Below are the code and all the weights of a small trained network. Each question names an input and a class and asks about switching units off, where a switched-off unit gives its printed mean instead of its output.

import numpy as np


def w(rows, s, z=0):
    codes = np.array(rows[::2]) - 128.0
    scale = np.full(codes.shape[1], s)
    scale[-1] = z or s
    return codes * scale


def norm(h):
    return h / np.sqrt((h * h).mean(-1, keepdims=True) + 1e-5)


def f(y):
    return y / 2 * (1 + np.tanh(0.7978845608 * (y + 0.044715 * y**3)))


def log_softmax(a):
    a = a - a.max(-1, keepdims=True)
    return a - np.log(np.exp(a).sum(-1, keepdims=True))


def net(x, mask):
    res = np.array(x, float).reshape(1, 7) / 4 @ E
    u = 0
    for l in range(3):
        y = f(norm(res) @ A[l][:, :-1].T + A[l][:, -1])
        res = res + np.where(mask[u : u + 4], y, B[l][:, -1]) @ B[l][:, :-1]
        u += 4
    return log_softmax(norm(res)[-1] @ U[:, :-1].T + U[:, -1])


A, B = {}, {}
E = w([
[134,172,112,175,154,81,186,110,83,99,72,215],'x0',
[152,109,133,154,105,76,98,61,98,71,33,71],'x1',
[151,62,91,22,151,170,160,148,62,3,108,66],'x2',
[186,139,182,116,101,110,56,144,131,141,27,132],'x3',
[168,62,121,188,181,187,94,8,92,224,169,91],'x4',
[96,171,196,157,115,153,186,42,193,114,129,178],'x5',
[126,147,177,128,140,159,136,104,196,53,138,236],'x6',
],0.0039)
A[0] = w([
[118,162,149,119,122,163,168,113,155,104,174,169,4],'L0N1',
[111,102,160,87,80,178,98,119,189,155,163,104,14],'L0N2',
[129,91,101,2,141,157,133,171,105,60,130,86,106],'L0N3',
[113,135,130,71,133,163,162,170,159,37,168,201,106],'L0N4',
],0.0066,0.0021)
B[0] = w([
[67,100,115,115,235,141,21,229,207,172,120,146,160],'L0N1',
[192,148,187,145,188,158,35,103,165,165,176,13,161],'L0N2',
[55,111,230,44,66,71,153,157,42,15,140,253,254],'L0N3',
[11,60,65,113,225,23,26,227,127,185,9,68,221],'L0N4',
],0.0043,0.0056)
A[1] = w([
[181,93,57,112,91,93,45,156,24,212,96,27,197],'L1N1',
[160,147,39,160,117,174,226,99,150,145,202,114,2],'L1N2',
[145,19,97,173,192,182,206,20,98,104,197,97,16],'L1N3',
[115,72,103,2,116,165,131,193,80,63,112,48,56],'L1N4',
],0.004,0.0024)
B[1] = w([
[71,92,196,112,253,115,88,196,207,110,164,154,246],'L1N1',
[111,100,129,238,38,117,189,173,68,86,54,204,118],'L1N2',
[88,239,61,133,43,125,136,68,53,112,135,96,155],'L1N3',
[131,190,139,10,100,101,171,90,120,78,133,252,252],'L1N4',
],0.0052,0.0034)
A[2] = w([
[121,161,116,167,55,194,208,160,168,220,227,222,2],'L2N1',
[73,188,158,171,58,31,133,146,209,96,42,115,105],'L2N2',
[119,78,96,50,109,112,120,212,105,71,104,74,53],'L2N3',
[181,117,173,156,127,193,142,2,147,86,55,191,105],'L2N4',
],0.0051,0.002)
B[2] = w([
[49,100,132,181,208,2,117,154,5,156,125,80,176],'L2N1',
[133,104,83,26,127,126,232,195,127,73,195,198,242],'L2N2',
[87,122,127,111,154,66,191,183,98,91,101,236,252],'L2N3',
[182,56,120,97,122,196,79,184,183,95,11,161,180],'L2N4',
],0.0064,0.0036)
U = w([
[93,103,125,51,159,72,164,185,114,68,109,209,229],'0',
[121,98,139,169,196,131,63,153,210,203,139,86,214],'1',
[210,190,108,112,50,134,197,148,179,107,164,111,2],'2',
[246,80,160,106,82,169,109,109,143,72,45,145,61],'3',
[100,145,111,193,153,65,144,116,31,183,172,85,54],'4',
[152,150,37,194,63,185,178,64,120,108,57,121,19],'5',
[132,157,130,89,75,174,119,47,98,88,185,69,104],'6',
],0.011,0.0037)

Each question gives the input, the list of numbers given to net, and the class t.
The units are the neurons (one row each of A and B). Each row of codes is followed by its name. A weight is (code - 128) times the scale printed after its matrix; where a second scale follows, it is the last column's (A, B and U).
mask holds one flag per neuron, layer by layer. A switched-off neuron (its flag False) gives its mean, the last column of its row in B, instead of its output. The means were averaged over made-up inputs and are rounded, as every weight is.
A unit's drop is (log p(t) with every unit on - log p(t) with that unit switched off) / (log p(t) with every unit on - log p(t) with every unit switched off).
The circuit of an input: a set's keep is (log p(t) with only the set's units on - log p(t) with every unit switched off) / (log p(t) with every unit on - log p(t) with every unit switched off). Starting from all 12 units, units are removed one at a time, each time the one whose removal leaves the highest keep (on an exact tie, the one counted first), for as long as the keep stays at least 0.8.
circuit, biggest first: the units of the circuit, biggest drop first
unit that matters most: the unit with the biggest drop
k most important neurons: the k neurons with the biggest drops, biggest first
k most important neurons of layer l: the k neurons of layer l with the biggest drops, biggest first
input [-2,-3,-5,5,-2,6,5], class 1: unit that matters most : L0N3
input [-6,6,-8,-1,-3,-3,8], class 2: 3 most important neurons of layer 2 : L2N2; L2N3; L2N1
input [7,2,1,-2,-1,3,-4], class 5: 2 most important neurons of layer 0 : L0N4; L0N3
input [7,-2,7,7,8,1,-2], class 3: circuit, biggest first : L0N4; L2N4
input [6,-2,-3,8,2,1,4], class 3: 2 most important neurons : L2N4; L0N4
input [-7,6,-3,-7,1,0,5], class 6: 2 most important neurons of layer 1 : L1N3; L1N1
input [2,-2,0,0,2,8,-1], class 1: 2 most important neurons : L0N1; L0N3
input [-7,2,-1,-1,8,4,5], class 6: 2 most important neurons of layer 2 : L2N3; L2N1
input [-6,1,-7,6,-6,6,0], class 2: 2 most important neurons of layer 0 : L0N3; L0N2
input [-5,-6,5,2,8,6,-5], class 6: circuit, biggest first : L0N4; L1N3
input [8,7,-8,7,1,-4,6], class 3: circuit, biggest first : L0N4; L2N4; L2N3
input [-3,-8,-3,-6,-3,-5,0], class 1: circuit, biggest first : L0N3; L2N2; L1N4
input [-5,-6,4,-2,8,2,0], class 6: circuit, biggest first : L1N3; L0N4
input [7,6,1,-4,6,-4,-1], class 4: 4 most important neurons : L1N1; L1N3; L1N4; L0N3
input [0,8,0,-1,8,8,-1], class 5: 2 most important neurons : L1N3; L0N3
input [-4,7,-8,7,-5,8,-3], class 2: unit that matters most : L2N2
input [0,2,0,-8,7,-3,2], class 5: 3 most important neurons : L0N4; L1N3; L1N2
input [-1,8,-5,-5,6,-4,4], class 6: circuit, biggest first : L1N3; L0N4
input [7,7,4,5,3,3,-3], class 3: circuit, biggest first : L0N4; L2N4
input [6,5,-1,1,8,5,-7], class 1: 2 most important neurons of layer 2 : L2N2; L2N3
